Below is a small trained network, with its code and all its weights. Each question gives an input and a target symbol and asks what happens when units are switched off, that is, made to give their printed mean instead of their output.

import numpy as np


def w(rows, s, z=0):
    codes = np.array(rows[::2]) - 128.0
    scale = np.full(codes.shape[1], s)
    scale[-1] = z or s
    return codes * scale


def f(y):
    return np.maximum(y, 0)


def softmax(a):
    e = np.exp(a - a.max(-1, keepdims=True))
    return e / e.sum(-1, keepdims=True)


def log_softmax(a):
    a = a - a.max(-1, keepdims=True)
    return a - np.log(np.exp(a).sum(-1, keepdims=True))


def net(x, mask):
    ids = ['ΔΛΞΦβζηθμπτψω'.index(c) for c in x.split()]
    T = len(ids)
    res = E[ids] + P[:T]
    u = 0
    for l in range(3):
        q, k, v = (res @ M[l].T for M in (Q, K, V))
        z = softmax(np.where(np.tri(T) > 0, q @ k.T / 4**0.5, -1e9)) @ v
        res = res + np.where(mask[u], z, O[l][:, -1]) @ O[l][:, :-1]
        u += 1
        y = f(res @ A[l][:, :-1].T + A[l][:, -1])
        res = res + np.where(mask[u : u + 4], y, B[l][:, -1]) @ B[l][:, :-1]
        u += 4
    return log_softmax(res[-1] @ U[:, :-1].T + U[:, -1])


Q, K, V, O, A, B = {}, {}, {}, {}, {}, {}
E = w([
[190,153,158],'Δ',
[80,175,166],'Λ',
[136,164,16],'Ξ',
[107,199,153],'Φ',
[137,104,84],'β',
[103,196,157],'ζ',
[81,153,111],'η',
[104,200,156],'θ',
[2,70,144],'μ',
[111,201,148],'π',
[76,48,67],'τ',
[100,83,126],'ψ',
[167,118,78],'ω',
],0.023)
P = w([
[58,121,195],'0',
[87,155,139],'1',
[97,173,98],'2',
[106,194,60],'3',
[118,202,31],'4',
[123,218,4],'5',
[109,217,16],'6',
],0.0045)
Q[0] = w([
[69,180,183],'L0H1',
[127,141,65],'L0H1',
[191,54,1],'L0H1',
[179,53,106],'L0H1',
],0.0087)
K[0] = w([
[196,37,155],'L0H1',
[113,90,97],'L0H1',
[167,167,108],'L0H1',
[251,154,254],'L0H1',
],0.0069)
V[0] = w([
[161,140,62],'L0H1',
[2,162,72],'L0H1',
[154,69,225],'L0H1',
[7,143,161],'L0H1',
],0.0042)
O[0] = w([
[253,13,168,138],'L0H1',
[47,42,180,253],'L0H1',
[23,28,162,53],'L0H1',
[228,26,236,202],'L0H1',
],0.0062,0.0035)
A[0] = w([
[128,181,152,33],'L0N1',
[146,82,75,151],'L0N2',
[195,2,83,217],'L0N3',
[160,214,100,5],'L0N4',
],0.0093,0.0028)
B[0] = w([
[95,94,143,161],'L0N1',
[124,134,125,208],'L0N2',
[74,254,91,254],'L0N3',
[96,93,108,171],'L0N4',
],0.0098,0.0056)
Q[1] = w([
[144,252,139],'L1H1',
[70,186,90],'L1H1',
[101,166,128],'L1H1',
[68,208,166],'L1H1',
],0.013)
K[1] = w([
[222,171,83],'L1H1',
[161,108,6],'L1H1',
[148,93,53],'L1H1',
[212,103,113],'L1H1',
],0.012)
V[1] = w([
[1,236,65],'L1H1',
[176,118,245],'L1H1',
[247,176,222],'L1H1',
[71,100,177],'L1H1',
],0.008)
O[1] = w([
[181,109,254,248],'L1H1',
[108,3,163,48],'L1H1',
[140,68,29,63],'L1H1',
[103,115,165,108],'L1H1',
],0.0058,0.017)
A[1] = w([
[57,89,142,226],'L1N1',
[178,123,89,37],'L1N2',
[252,98,177,239],'L1N3',
[184,147,84,4],'L1N4',
],0.013,0.0024)
B[1] = w([
[181,55,77,252],'L1N1',
[27,143,220,153],'L1N2',
[59,130,1,251],'L1N3',
[95,153,172,224],'L1N4',
],0.009,0.0041)
Q[2] = w([
[99,225,129],'L2H1',
[1,148,152],'L2H1',
[77,190,63],'L2H1',
[86,222,227],'L2H1',
],0.0085)
K[2] = w([
[215,230,122],'L2H1',
[82,110,31],'L2H1',
[152,123,76],'L2H1',
[119,247,4],'L2H1',
],0.011)
V[2] = w([
[1,126,111],'L2H1',
[176,108,115],'L2H1',
[76,147,90],'L2H1',
[181,190,167],'L2H1',
],0.013)
O[2] = w([
[83,7,51,139],'L2H1',
[176,80,126,76],'L2H1',
[112,144,76,149],'L2H1',
[138,119,141,251],'L2H1',
],0.011,0.014)
A[2] = w([
[124,94,126,146],'L2N1',
[100,161,184,80],'L2N2',
[106,38,229,125],'L2N3',
[223,132,255,254],'L2N4',
],0.0096,0.0054)
B[2] = w([
[79,125,94,147],'L2N1',
[67,129,82,214],'L2N2',
[147,79,182,188],'L2N3',
[247,118,73,250],'L2N4',
],0.011,0.013)
U = w([
[77,80,70,205],'Δ',
[161,71,148,73],'Λ',
[68,174,212,2],'Ξ',
[106,104,176,89],'Φ',
[196,134,134,147],'β',
[115,96,160,93],'ζ',
[106,105,180,142],'η',
[110,100,184,137],'θ',
[75,87,187,206],'μ',
[106,90,124,101],'π',
[6,135,209,199],'τ',
[96,116,216,88],'ψ',
[97,114,151,48],'ω',
],0.011,0.0071)

Each question gives the input, a string of symbols that net reads in full, and the target symbol t.
The units are the heads (4 rows each of Q, K, V and O) and the neurons (one row each of A and B). Each row of codes is followed by its name. A weight is (code - 128) times the scale printed after its matrix; where a second scale follows, it is the last column's (O, A, B and U).
mask holds one flag per unit, layer by layer, with each layer's heads first. A switched-off unit (its flag False) gives its mean, the last column of its rows in O or B, instead of its output. The means were averaged over made-up inputs and are rounded, as every weight is.
A unit's drop is (log p(t) with every unit on - log p(t) with that unit switched off) / (log p(t) with every unit on - log p(t) with every unit switched off).
The circuit of an input: a set's keep is (log p(t) with only the set's units on - log p(t) with every unit switched off) / (log p(t) with every unit on - log p(t) with every unit switched off). Starting from the 12 units with the biggest drops (on a tie, the unit counted first), units are removed one at a time, each time the one whose removal leaves the highest keep (on an exact tie, the one counted first), for as long as the keep stays at least 0.8.
circuit, biggest first: the units of the circuit, biggest drop first
most important unit: the unit with the biggest drop
top k neurons: the k neurons with the biggest drops, biggest first
top k neurons in layer l: the k neurons of layer l with the biggest drops, biggest first
input β τ Ξ τ β Ξ, target Ξ: top 3 neurons => (L1N2; L1N4; L0N4)
input μ π θ, target μ: top 2 neurons => (L0N3; L2N4)
input ψ Δ θ Λ η, target Δ: most important unit => L1H1
input Δ β τ ψ, target τ: circuit, biggest first => (L2N4; L1H1)
input η τ Λ τ β τ π, target τ: circuit, biggest first => (L2N4; L1H1)
input Φ β τ, target τ: top 2 neurons => (L2N4; L0N3)
input Ξ τ η θ, target τ: circuit, biggest first => (L2H1; L1N1; L2N4)
input μ Λ β τ β Λ, target β: circuit, biggest first => (L1H1; L2N4; L0N3)
input β Δ β π, target β: top 2 neurons => (L0N3; L1N3)
input β β ψ, target β: top 2 neurons => (L1N3; L2N4)
input τ Λ τ τ π, target τ: top 2 neurons => (L0N3; L2N4)
input β β Λ τ Λ, target τ: top 2 neurons in layer 0 => (L0N3; L0N2)
input β β Δ ζ, target Δ: circuit, biggest first => (L0N3; L2H1; L1N3)
input Λ Φ Δ θ, target Δ: circuit, biggest first => (L1H1)
input Ξ Λ θ β ψ, target β: top 3 neurons => (L1N3; L0N3; L0N4)
input β τ β β Φ β ζ, target β: top 3 neurons => (L0N3; L2N4; L1N2)
input Λ β Δ μ, target μ: top 3 neurons => (L0N3; L1N1; L2N3)
input Λ Λ Λ, target Λ: top 3 neurons => (L1N1; L1N3; L2N4)
input ψ Δ β β Λ β θ, target β: top 3 neurons => (L2N4; L0N3; L1N3)
input θ β ζ π, target β: top neuron => (L0N3)
input Δ θ Λ η Δ ψ, target Δ: circuit, biggest first => (L2H1; L1H1)
input β β β Φ, target β: top 2 neurons in layer 1 => (L1N3; L1N2)
input ζ π Λ, target Λ: top 2 neurons in layer 0 => (L0N3; L0N1)
